Here is a tiny trained network, its code and every weight. The questions are about switching its units off for an input and a class, where a switched-off unit gives its printed mean instead of its output.

import numpy as np


def w(rows, s, z=0):
    codes = np.array(rows[::2]) - 128.0
    scale = np.full(codes.shape[1], s)
    scale[-1] = z or s
    return codes * scale


def f(y):
    return np.maximum(y, 0)


def log_softmax(a):
    a = a - a.max(-1, keepdims=True)
    return a - np.log(np.exp(a).sum(-1, keepdims=True))


def net(x, mask):
    res = np.array(x, float).reshape(1, 6) / 4 @ E
    y = f(res @ A[0][:, :-1].T + A[0][:, -1])
    res = res + np.where(mask, y, B[0][:, -1]) @ B[0][:, :-1]
    return log_softmax(res[-1] @ U[:, :-1].T + U[:, -1])


A, B = {}, {}
E = w([
[86,236,116],'x0',
[139,138,129],'x1',
[217,185,129],'x2',
[120,159,254],'x3',
[124,126,127],'x4',
[131,139,130],'x5',
],0.0078)
A[0] = w([
[165,144,9,184],'N0',
[114,101,223,25],'N1',
[96,136,131,100],'N2',
[185,88,141,137],'N3',
[187,149,42,206],'N4',
[144,100,90,116],'N5',
[129,95,88,34],'N6',
[55,94,172,61],'N7',
[153,67,151,85],'N8',
[123,64,148,47],'N9',
[125,109,91,244],'N10',
[205,89,154,184],'N11',
[103,191,152,66],'N12',
[121,132,161,59],'N13',
[107,129,164,71],'N14',
[206,172,163,58],'N15',
[77,113,126,214],'N16',
[220,164,128,135],'N17',
[139,108,123,254],'N18',
[144,136,167,47],'N19',
[123,177,117,62],'N20',
[99,160,30,50],'N21',
[217,150,141,226],'N22',
[167,104,80,46],'N23',
[191,158,128,106],'N24',
[146,108,202,18],'N25',
[52,192,95,158],'N26',
[135,132,137,185],'N27',
[43,109,163,105],'N28',
[55,182,115,77],'N29',
[121,82,152,215],'N30',
[172,203,93,224],'N31',
[144,73,123,184],'N32',
[144,161,192,41],'N33',
[162,153,171,82],'N34',
[134,142,152,72],'N35',
[146,76,96,185],'N36',
[165,99,146,94],'N37',
[85,64,176,43],'N38',
[146,141,162,67],'N39',
[138,76,138,69],'N40',
[80,50,141,247],'N41',
],0.015,0.0033)
B[0] = w([
[119,79,166,254],'N0',
[160,55,145,186],'N1',
[130,149,119,146],'N2',
[150,176,126,186],'N3',
[125,100,168,232],'N4',
[160,113,172,176],'N5',
[159,88,121,164],'N6',
[145,125,95,180],'N7',
[131,160,64,178],'N8',
[167,134,74,167],'N9',
[111,108,222,201],'N10',
[92,232,62,208],'N11',
[169,135,79,178],'N12',
[196,60,169,145],'N13',
[165,67,99,150],'N14',
[98,96,108,196],'N15',
[73,133,155,189],'N16',
[9,81,77,210],'N17',
[118,170,177,184],'N18',
[150,27,139,152],'N19',
[189,130,63,157],'N20',
[206,66,145,205],'N21',
[9,136,102,224],'N22',
[131,72,91,174],'N23',
[106,101,132,181],'N24',
[156,98,129,171],'N25',
[148,186,110,213],'N26',
[48,112,121,152],'N27',
[70,60,90,188],'N28',
[180,152,102,187],'N29',
[120,201,207,188],'N30',
[111,154,163,222],'N31',
[161,229,139,194],'N32',
[164,75,143,180],'N33',
[184,122,108,172],'N34',
[122,94,121,145],'N35',
[145,145,172,204],'N36',
[128,170,70,160],'N37',
[170,141,89,179],'N38',
[147,3,147,153],'N39',
[189,146,130,163],'N40',
[48,169,87,229],'N41',
],0.0052,0.0083)
U = w([
[118,155,98,216],'0',
[77,134,48,134],'1',
[242,51,108,2],'2',
[235,253,12,68],'3',
[140,208,189,190],'4',
[82,212,234,137],'5',
],0.011,0.0048)

Each question gives the input, the list of numbers given to net, and the class t.
The units are the neurons (one row each of A and B). Each row of codes is followed by its name. A weight is (code - 128) times the scale printed after its matrix; where a second scale follows, it is the last column's (A, B and U).
mask holds one flag per neuron, in row order. A switched-off neuron (its flag False) gives its mean, the last column of its row in B, instead of its output. The means were averaged over made-up inputs and are rounded, as every weight is.
A unit's drop is (log p(t) with every unit on - log p(t) with that unit switched off) / (log p(t) with every unit on - log p(t) with every unit switched off).
The circuit of an input: a set's keep is (log p(t) with only the set's units on - log p(t) with every unit switched off) / (log p(t) with every unit on - log p(t) with every unit switched off). Starting from the 12 units with the biggest drops (on a tie, the unit counted first), units are removed one at a time, each time the one whose removal leaves the highest keep (on an exact tie, the one counted first), for as long as the keep stays at least 0.8.
circuit, biggest first: the units of the circuit, biggest drop first
unit that matters most: the unit with the biggest drop
k most important neurons: the k neurons with the biggest drops, biggest first
drop of u: that unit's drop, to one decimal
input [7,2,3,2,-3,-7], class 3: 2 most important neurons -> (N12; N20)
input [0,-1,-8,5,2,-4], class 1: circuit, biggest first -> (N28; N41)
input [7,7,7,-8,8,-2], class 2: circuit, biggest first -> (N21; N0)
input [8,-1,8,-6,-5,0], class 1: circuit, biggest first -> (N17; N0)
input [5,8,-3,6,-5,8], class 0: unit that matters most -> N21
input [-2,-7,-5,-8,-3,-2], class 2: circuit, biggest first -> (N21; N22)
input [-2,0,7,2,-1,-2], class 1: circuit, biggest first -> (N17; N22; N15)
input [-1,2,7,8,-1,6], class 2: circuit, biggest first -> (N33; N39; N19)
input [-6,7,-7,-1,-8,8], class 4: circuit, biggest first -> (N30; N32)
input [8,-6,0,-8,-1,8], class 2: circuit, biggest first -> (N21; N0)
input [-5,4,8,-1,2,5], class 1: circuit, biggest first -> (N17; N22)
input [4,0,7,1,-6,-1], class 1: circuit, biggest first -> (N17; N22; N15)
input [6,4,-8,8,-7,4], class 1: 2 most important neurons -> (N28; N21)
input [-1,2,7,-4,-8,-1], class 5: 2 most important neurons -> (N31; N4)
input [8,-4,2,5,8,8], class 3: unit that matters most -> N12
input [8,6,0,-8,-1,-4], class 2: drop of N12 -> 0.0
input [6,-4,-3,3,0,-2], class 3: drop of N11 -> -0.1
input [-4,-1,6,-5,-3,6], class 1: drop of N23 -> 0.2
